[[140 184 135 161 137 139 118 120 169 174 131]
 [100 221  82 162 104 158  85  91 182 206 155]
 [ 91 107  91 125  76 114 107 112 144 140 149]
 [ 44 156  79 176  35 159  66  47 185 174 194]
 [ 76 125  80 119  53 116 103  92 140 131 147]
 [ 61 192  44 132  80 173  56  69 142 165 157]
 [121 159  98 112 122 129 115 119 119 129 110]
 [140 175  80  97 125 103 135 146 123 148  96]] Out: 140

[[ -3 -19 -14  10  11   3  -6   5]
 [  3   1  10 -15   6   6  22  16]
 [ 11 -27  -1   8 -23   9  -4   3]
 [  3  -3   3 -10   6   9  34  19]
 [  5 -29  -4   7  -7   8  -5   5]
 [  7   0   5  -5   6  11  41  14]
 [-21  10   5  -2  -6 -23 -12 -19]] Out: -3

[[6937 6319 5491 6946 1650 6579 4393 6530 5377]
 [5299 6261 6004 5235 3707 6080 6401 6176 5976]
 [3508 4161 4904 3911 5421 2750 4293 4119 5107]
 [5316 7297 4241 5460 1983 6357 3206 7516 4102]
 [3361 5311 5032 3640 5388 3886 6079 4969 5113]
 [3928 7396 5268 3733 4283 7257 6298 7385 5121]
 [5799 3126 3753 6095 6461 3286 5436 2878 3715]
 [2810 4886 3312 2957 7966 3707 4379 4943 3370]] Out: 6937

[[  9 -41  17 -26   8 -10  27]
 [  9 -11 -27   5  16 -21   1]
 [  8 -46  14 -26  -1  -5  21]
 [  7 -48   8 -26   0 -10  24]
 [  6 -28   2  10 -17  -1 -16]
 [  7 -35   8   0  -8  13 -25]] Out: 9

[[725 510 524 647 486 606 109 648]
 [691 532 544 632 513 614 205 621]
 [655 449 634 682 618 658 651 388]
 [655 435 642 678 625 659 658 381]
 [712 320 669 792 648 692 782 205]
 [692 342 667 783 639 688 765 229]
 [743 243 694 882 665 714 860  80]
 [757 225 699 888 663 709 872  55]
 [835 504 350 531 512 861 204 599]] Out: 725

[[8 9 5 8 8 5 7]
 [4 3 9 4 4 8 8]
 [9 9 5 9 9 5 6]
 [7 7 5 7 7 5 6]
 [6 5 9 6 6 9 5]
 [5 4 9 4 4 8 6]
 [7 6 6 7 6 6 6]
 [8 8 2 8 8 2 8]
 [9 9 4 9 9 4 7]
 [7 8 5 7 7 5 8]] Out: 8

[[7 6 6 7 6 7 6 8 7 7 1 6 7 7 8 6]
 [6 8 6 7 7 8 6 7 6 7 1 6 7 7 8 7]
 [8 5 7 6 5 6 6 7 7 7 5 7 7 6 6 5]
 [8 6 7 6 7 8 7 8 7 8 1 6 8 7 7 5]
 [7 6 6 7 6 6 6 7 7 6 6 6 6 6 7 6]
 [8 5 8 5 7 7 7 7 6 7 4 7 8 7 6 5]] Out: 7

[[  0 -14 -16 -29   9  -3]
 [ 23  -6 -19  -1  29  13]
 [  9 -12 -11 -19  14   7]
 [ -6 -24 -14 -37   3 -11]
 [ 12  -9 -13 -16  19   8]
 [  9  -3 -22 -23  14   6]
 [ -7 -22 -12 -37   1 -14]
 [ 22   1 -18  -3  30  14]
 [ 17  -3 -15 -10  24  16]
 [ 24   5 -20   1  28  15]] Out: 0

[[162 451 278 228 292 213 262 406 476 514 474 187  75  93]
 [288 532 250 243 196 292 182 509 513 598 595 573 698 718]
 [161 573 207 196 186 232 268 570 544 538 538 202 809 258]
 [611 231 557 622 577 650 528 214 214 267 239 275 350 209]
 [246 493 350 288 289 233 365 532 534 533 546 236 164 206]
 [382 360 429 395 405 377 390 275 386 387 357 574 868 491]
 [541 330 512 446 510 504 508 357 330 347 353 358 870 195]
 [400 340 195 328 309 382 317 350 385 403 361 465 542 346]
 [229 429 297 279 284 267 321 405 448 466 478 455 475 356]
 [756 274 644 643 596 703 589 262 272 271 265 381 717 439]
 [649 176 607 622 650 704 622 245 190 208 245 474 110 541]] Out: 162
---
[-19  40  44 -26   1 -21] -21

[ 74 165  59  99 235 101] 74

[[37 76 83 69]
 [60 75 81 49]
 [ 5 74 53 16]] 16

[64 89 34 38 21] 34

[  6  97 218 202] 97

[[-48  -5  10   4  26  20   7]
 [ -6  -9  17  12 -16  37   6]] -16

[ -8 -26  28   0 -14 -27] -26
